Below are the code and all the weights of a small trained network. Each question names an input and a class and asks about switching units off, where a switched-off unit gives its printed mean instead of its output.

import numpy as np


def w(rows, s, z=0):
    codes = np.array(rows[::2]) - 128.0
    scale = np.full(codes.shape[1], s)
    scale[-1] = z or s
    return codes * scale


def norm(h):
    return h / np.sqrt((h * h).mean(-1, keepdims=True) + 1e-5)


def f(y):
    return y / 2 * (1 + np.tanh(0.7978845608 * (y + 0.044715 * y**3)))


def log_softmax(a):
    a = a - a.max(-1, keepdims=True)
    return a - np.log(np.exp(a).sum(-1, keepdims=True))


def net(x, mask):
    res = np.array(x, float).reshape(1, 4) / 4 @ E
    u = 0
    for l in range(2):
        y = f(norm(res) @ A[l][:, :-1].T + A[l][:, -1])
        res = res + np.where(mask[u : u + 14], y, B[l][:, -1]) @ B[l][:, :-1]
        u += 14
    return log_softmax(norm(res)[-1] @ U[:, :-1].T + U[:, -1])


A, B = {}, {}
E = w([
[111,102,119,202,51,164,88,126,193,115],'x0',
[207,132,129,95,115,120,87,129,148,4],'x1',
[126,121,131,174,131,96,30,132,184,181],'x2',
[189,108,98,123,115,227,159,132,226,176],'x3',
],0.0028)
A[0] = w([
[93,130,126,152,127,85,35,120,149,192,42],'L0N0',
[196,118,130,75,231,62,142,140,49,146,2],'L0N1',
[133,126,100,134,157,54,68,158,71,52,94],'L0N2',
[143,91,136,115,166,112,141,195,108,103,75],'L0N3',
[120,131,124,181,90,96,96,119,88,3,23],'L0N4',
[31,113,126,128,141,102,160,116,48,201,46],'L0N5',
[90,121,151,166,131,86,21,121,144,209,32],'L0N6',
[112,144,150,100,151,126,160,101,94,79,63],'L0N7',
[151,92,69,140,129,133,94,123,85,86,96],'L0N8',
[169,142,97,183,112,134,151,140,183,236,74],'L0N9',
[108,94,127,114,179,129,134,123,110,186,28],'L0N10',
[53,112,131,147,145,94,181,139,40,198,30],'L0N11',
[39,132,149,147,136,88,181,115,47,220,10],'L0N12',
[97,142,145,196,95,139,133,98,166,158,27],'L0N13',
],0.0055,0.0017)
B[0] = w([
[197,120,96,217,130,75,128,128,125,109,177],'L0N0',
[145,168,60,75,137,76,92,92,118,216,227],'L0N1',
[174,168,205,126,115,217,127,45,203,142,223],'L0N2',
[105,128,110,152,102,127,93,49,103,99,139],'L0N3',
[23,113,141,74,61,108,187,165,207,66,213],'L0N4',
[108,240,100,132,152,166,194,186,118,145,238],'L0N5',
[184,116,72,237,88,54,127,117,104,120,197],'L0N6',
[217,76,54,128,106,89,44,158,177,87,177],'L0N7',
[41,113,160,123,156,24,196,139,108,160,141],'L0N8',
[63,67,87,140,144,178,100,107,170,167,223],'L0N9',
[105,170,173,129,92,167,48,186,191,50,146],'L0N10',
[57,255,112,132,207,198,186,146,71,107,237],'L0N11',
[95,248,82,115,169,132,241,219,104,166,252],'L0N12',
[161,145,90,25,177,89,10,134,124,115,160],'L0N13',
],0.0072,0.0038)
A[1] = w([
[221,107,209,151,63,102,143,159,39,67,109],'L1N0',
[108,186,125,151,89,105,84,130,150,177,129],'L1N1',
[131,117,152,246,145,104,96,115,120,128,81],'L1N2',
[113,109,53,89,151,181,65,146,83,155,86],'L1N3',
[156,62,100,193,137,103,50,231,17,153,13],'L1N4',
[163,177,169,1,150,85,48,59,62,159,5],'L1N5',
[207,153,151,160,160,111,135,92,53,167,95],'L1N6',
[88,47,209,89,160,238,82,122,129,199,30],'L1N7',
[33,90,254,70,114,141,111,164,121,37,57],'L1N8',
[124,84,133,152,103,112,75,52,129,121,94],'L1N9',
[124,85,145,133,88,104,97,111,104,164,86],'L1N10',
[122,162,216,127,137,156,146,214,88,138,124],'L1N11',
[157,55,88,122,166,106,175,139,35,68,110],'L1N12',
[115,114,72,131,122,84,122,158,115,116,109],'L1N13',
],0.007,0.0016)
B[1] = w([
[108,165,196,99,98,175,149,91,65,99,141],'L1N0',
[138,45,160,89,146,187,142,192,34,66,201],'L1N1',
[78,81,224,150,197,130,74,86,108,153,172],'L1N2',
[156,151,179,172,93,63,165,124,119,83,251],'L1N3',
[122,73,61,60,170,218,79,187,199,142,171],'L1N4',
[171,81,51,126,224,38,80,29,97,54,248],'L1N5',
[56,105,155,82,71,142,163,132,194,78,166],'L1N6',
[232,81,171,103,86,46,239,113,129,254,217],'L1N7',
[78,137,94,52,27,99,52,219,215,105,246],'L1N8',
[81,196,79,139,146,114,171,215,53,159,220],'L1N9',
[162,190,108,157,147,217,188,122,181,73,128],'L1N10',
[170,230,102,129,144,98,93,128,106,124,211],'L1N11',
[149,114,125,102,110,193,49,132,58,172,132],'L1N12',
[135,143,185,82,149,213,117,43,233,164,155],'L1N13',
],0.0086,0.0026)
U = w([
[152,120,143,90,90,205,100,116,64,126,7],'0',
[189,90,142,129,95,97,191,136,142,210,168],'1',
[162,116,83,92,174,66,95,57,112,77,155],'2',
[99,115,213,194,122,111,121,104,112,91,56],'3',
[101,248,91,135,175,149,174,178,95,144,200],'4',
[116,63,104,176,188,188,60,167,162,163,149],'5',
[88,132,131,79,40,110,106,175,198,88,175],'6',
],0.011,0.0022)

Each question gives the input, the list of numbers given to net, and the class t.
The units are the neurons (one row each of A and B). Each row of codes is followed by its name. A weight is (code - 128) times the scale printed after its matrix; where a second scale follows, it is the last column's (A, B and U).
mask holds one flag per neuron, layer by layer. A switched-off neuron (its flag False) gives its mean, the last column of its row in B, instead of its output. The means were averaged over made-up inputs and are rounded, as every weight is.
A unit's drop is (log p(t) with every unit on - log p(t) with that unit switched off) / (log p(t) with every unit on - log p(t) with every unit switched off).
The circuit of an input: a set's keep is (log p(t) with only the set's units on - log p(t) with every unit switched off) / (log p(t) with every unit on - log p(t) with every unit switched off). Starting from the 12 units with the biggest drops (on a tie, the unit counted first), units are removed one at a time, each time the one whose removal leaves the highest keep (on an exact tie, the one counted first), for as long as the keep stays at least 0.8.
units of the circuit, in order: the units of the circuit, biggest drop first
most important unit: the unit with the biggest drop
k most important neurons: the k neurons with the biggest drops, biggest first
k most important neurons of layer l: the k neurons of layer l with the biggest drops, biggest first
drop of u: that unit's drop, to one decimal
input [6,-1,3,6], class 1: most important unit => L0N9
input [0,-7,8,-1], class 5: units of the circuit, in order => [L0N6, L1N4, L1N2]
input [-8,-1,-1,2], class 2: units of the circuit, in order => [L0N1, L1N5]
input [-1,7,-2,5], class 0: 2 most important neurons of layer 1 => [L1N12, L1N0]
input [-2,6,-1,3], class 2: 2 most important neurons => [L0N9, L0N10]
input [0,2,6,7], class 1: units of the circuit, in order => [L0N9, L1N7, L0N12]
input [-3,8,1,1], class 6: 2 most important neurons => [L0N4, L1N8]
input [-8,4,7,7], class 1: 3 most important neurons => [L1N7, L0N13, L0N9]
input [8,-3,-4,0], class 1: 2 most important neurons => [L1N7, L0N1]
input [3,-8,3,6], class 5: 3 most important neurons => [L0N6, L0N0, L0N2]
input [3,-5,7,-5], class 5: 4 most important neurons => [L0N6, L0N0, L1N4, L1N2]
input [-5,6,-1,-6], class 2: 2 most important neurons => [L0N1, L1N5]
input [-1,4,-2,2], class 0: 4 most important neurons of layer 1 => [L1N12, L1N0, L1N6, L1N3]
input [-5,3,6,4], class 5: most important unit => L0N2
input [-6,7,-4,-6], class 2: drop of L0N1 => 0.4
input [8,-8,-3,8], class 1: drop of L1N7 => 0.2
input [-6,2,1,-5], class 2: drop of L1N5 => 0.2
input [2,-7,4,6], class 5: 2 most important neurons of layer 0 => [L0N6, L0N0]
